Here is a tiny trained network, its code and every weight. The questions are about switching its units off for an input and a class, where a switched-off unit gives its printed mean instead of its output.

import numpy as np


def w(rows, s, z=0):
    codes = np.array(rows[::2]) - 128.0
    scale = np.full(codes.shape[1], s)
    scale[-1] = z or s
    return codes * scale


def f(y):
    return np.maximum(y, 0)


def log_softmax(a):
    a = a - a.max(-1, keepdims=True)
    return a - np.log(np.exp(a).sum(-1, keepdims=True))


def net(x, mask):
    res = np.array(x, float).reshape(1, 6) / 4 @ E
    y = f(res @ A[0][:, :-1].T + A[0][:, -1])
    res = res + np.where(mask, y, B[0][:, -1]) @ B[0][:, :-1]
    return log_softmax(res[-1] @ U[:, :-1].T + U[:, -1])


A, B = {}, {}
E = w([
[129,129,127,128],'x0',
[233,137,160,196],'x1',
[136,142,250,66],'x2',
[128,128,128,127],'x3',
[213,149,69,42],'x4',
[104,255,123,144],'x5',
],0.01)
A[0] = w([
[210,139,84,57,61],'N0',
[118,124,41,174,10],'N1',
[129,56,127,122,25],'N2',
[142,44,132,114,87],'N3',
[139,50,137,122,72],'N4',
[114,205,80,168,129],'N5',
[60,128,99,69,58],'N6',
[66,121,71,88,29],'N7',
[64,120,136,56,53],'N8',
[148,24,123,115,118],'N9',
[136,56,106,139,106],'N10',
[83,78,169,181,106],'N11',
[111,121,40,162,28],'N12',
[116,195,104,153,98],'N13',
[194,133,149,170,40],'N14',
[75,121,126,71,60],'N15',
[85,107,156,182,55],'N16',
[182,142,97,49,84],'N17',
[124,209,136,153,69],'N18',
[110,204,132,137,83],'N19',
[177,135,179,135,121],'N20',
[76,117,185,185,52],'N21',
[226,145,147,189,51],'N22',
[79,112,181,182,60],'N23',
[187,136,121,178,50],'N24',
[114,224,156,122,50],'N25',
[203,132,156,165,37],'N26',
[82,115,161,178,23],'N27',
[128,151,247,79,1],'N28',
[74,121,88,59,38],'N29',
[79,116,181,195,61],'N30',
[172,124,95,64,31],'N31',
[160,65,137,136,86],'N32',
[178,149,116,51,65],'N33',
[110,213,125,144,86],'N34',
[133,38,133,116,105],'N35',
[153,128,48,197,63],'N36',
[140,177,220,72,36],'N37',
[143,117,215,53,37],'N38',
],0.012,0.0037)
B[0] = w([
[108,198,62,185,233],'N0',
[126,32,87,130,221],'N1',
[176,140,156,81,179],'N2',
[180,156,153,64,206],'N3',
[190,154,155,62,197],'N4',
[198,113,149,38,242],'N5',
[79,141,215,163,207],'N6',
[63,113,201,181,205],'N7',
[65,116,205,182,198],'N8',
[173,162,156,47,234],'N9',
[187,129,152,50,203],'N10',
[149,195,71,145,225],'N11',
[127,25,103,142,220],'N12',
[184,126,155,51,206],'N13',
[50,137,212,159,207],'N14',
[67,121,209,184,185],'N15',
[140,177,74,148,197],'N16',
[134,212,49,184,214],'N17',
[176,145,168,64,204],'N18',
[185,145,155,53,199],'N19',
[63,85,156,163,204],'N20',
[136,180,66,161,216],'N21',
[52,145,222,177,255],'N22',
[129,185,53,170,213],'N23',
[38,121,190,169,203],'N24',
[210,130,159,39,208],'N25',
[48,131,208,167,214],'N26',
[138,178,79,157,189],'N27',
[128,9,62,142,228],'N28',
[71,149,209,188,201],'N29',
[123,182,63,154,221],'N30',
[139,206,64,165,187],'N31',
[149,153,165,71,194],'N32',
[126,186,42,170,201],'N33',
[193,147,158,46,211],'N34',
[191,156,162,56,214],'N35',
[106,2,96,143,245],'N36',
[133,13,75,114,219],'N37',
[139,29,62,118,215],'N38',
],0.0085,0.0079)
U = w([
[183,176,162,19,186],'0',
[129,239,21,184,98],'1',
[126,3,71,131,220],'2',
[69,156,235,185,4],'3',
],0.014,0.0013)

Each question gives the input, the list of numbers given to net, and the class t.
The units are the neurons (one row each of A and B). Each row of codes is followed by its name. A weight is (code - 128) times the scale printed after its matrix; where a second scale follows, it is the last column's (A, B and U).
mask holds one flag per neuron, in row order. A switched-off neuron (its flag False) gives its mean, the last column of its row in B, instead of its output. The means were averaged over made-up inputs and are rounded, as every weight is.
A unit's drop is (log p(t) with every unit on - log p(t) with that unit switched off) / (log p(t) with every unit on - log p(t) with every unit switched off).
The circuit of an input: a set's keep is (log p(t) with only the set's units on - log p(t) with every unit switched off) / (log p(t) with every unit on - log p(t) with every unit switched off). Starting from the 12 units with the biggest drops (on a tie, the unit counted first), units are removed one at a time, each time the one whose removal leaves the highest keep (on an exact tie, the one counted first), for as long as the keep stays at least 0.8.
units of the circuit, in order: the units of the circuit, biggest drop first
k most important neurons: the k neurons with the biggest drops, biggest first
drop of u: that unit's drop, to one decimal
input [-3,7,0,3,0,6], class 3: units of the circuit, in order => (N22)
input [2,-8,8,-1,-8,-6], class 1: 4 most important neurons => (N11 N23 N21 N30)
input [2,4,4,1,7,-6], class 1: 4 most important neurons => (N0 N17 N33 N31)
input [5,-5,-5,4,1,2], class 2: 2 most important neurons => (N22 N12)
input [8,6,7,-3,4,4], class 2: units of the circuit, in order => (N37 N28)
input [-3,4,8,-5,-7,7], class 2: 3 most important neurons => (N28 N37 N38)
input [4,8,-8,-1,-7,3], class 2: 3 most important neurons => (N36 N1 N12)
input [-5,-5,6,8,1,5], class 2: 2 most important neurons => (N28 N37)
input [-8,8,-7,8,-6,-4], class 3: 2 most important neurons => (N22 N24)
input [3,7,7,2,4,-4], class 2: 2 most important neurons => (N38 N28)
input [0,-7,-5,-3,-7,3], class 1: 2 most important neurons => (N23 N30)
input [-4,-2,0,-2,-7,-7], class 0: 2 most important neurons => (N35 N9)
input [3,-8,-6,4,7,-2], class 3: 2 most important neurons => (N7 N29)
input [-7,4,-7,2,-6,1], class 2: units of the circuit, in order => (N36)
input [5,-8,-8,-6,4,8], class 0: 2 most important neurons => (N5 N34)
input [3,-6,-3,4,-3,4], class 3: drop of N7 => 0.1
input [-8,-5,-6,7,2,6], class 0: drop of N5 => 0.5
input [5,4,7,-3,5,-5], class 2: drop of N38 => 0.3
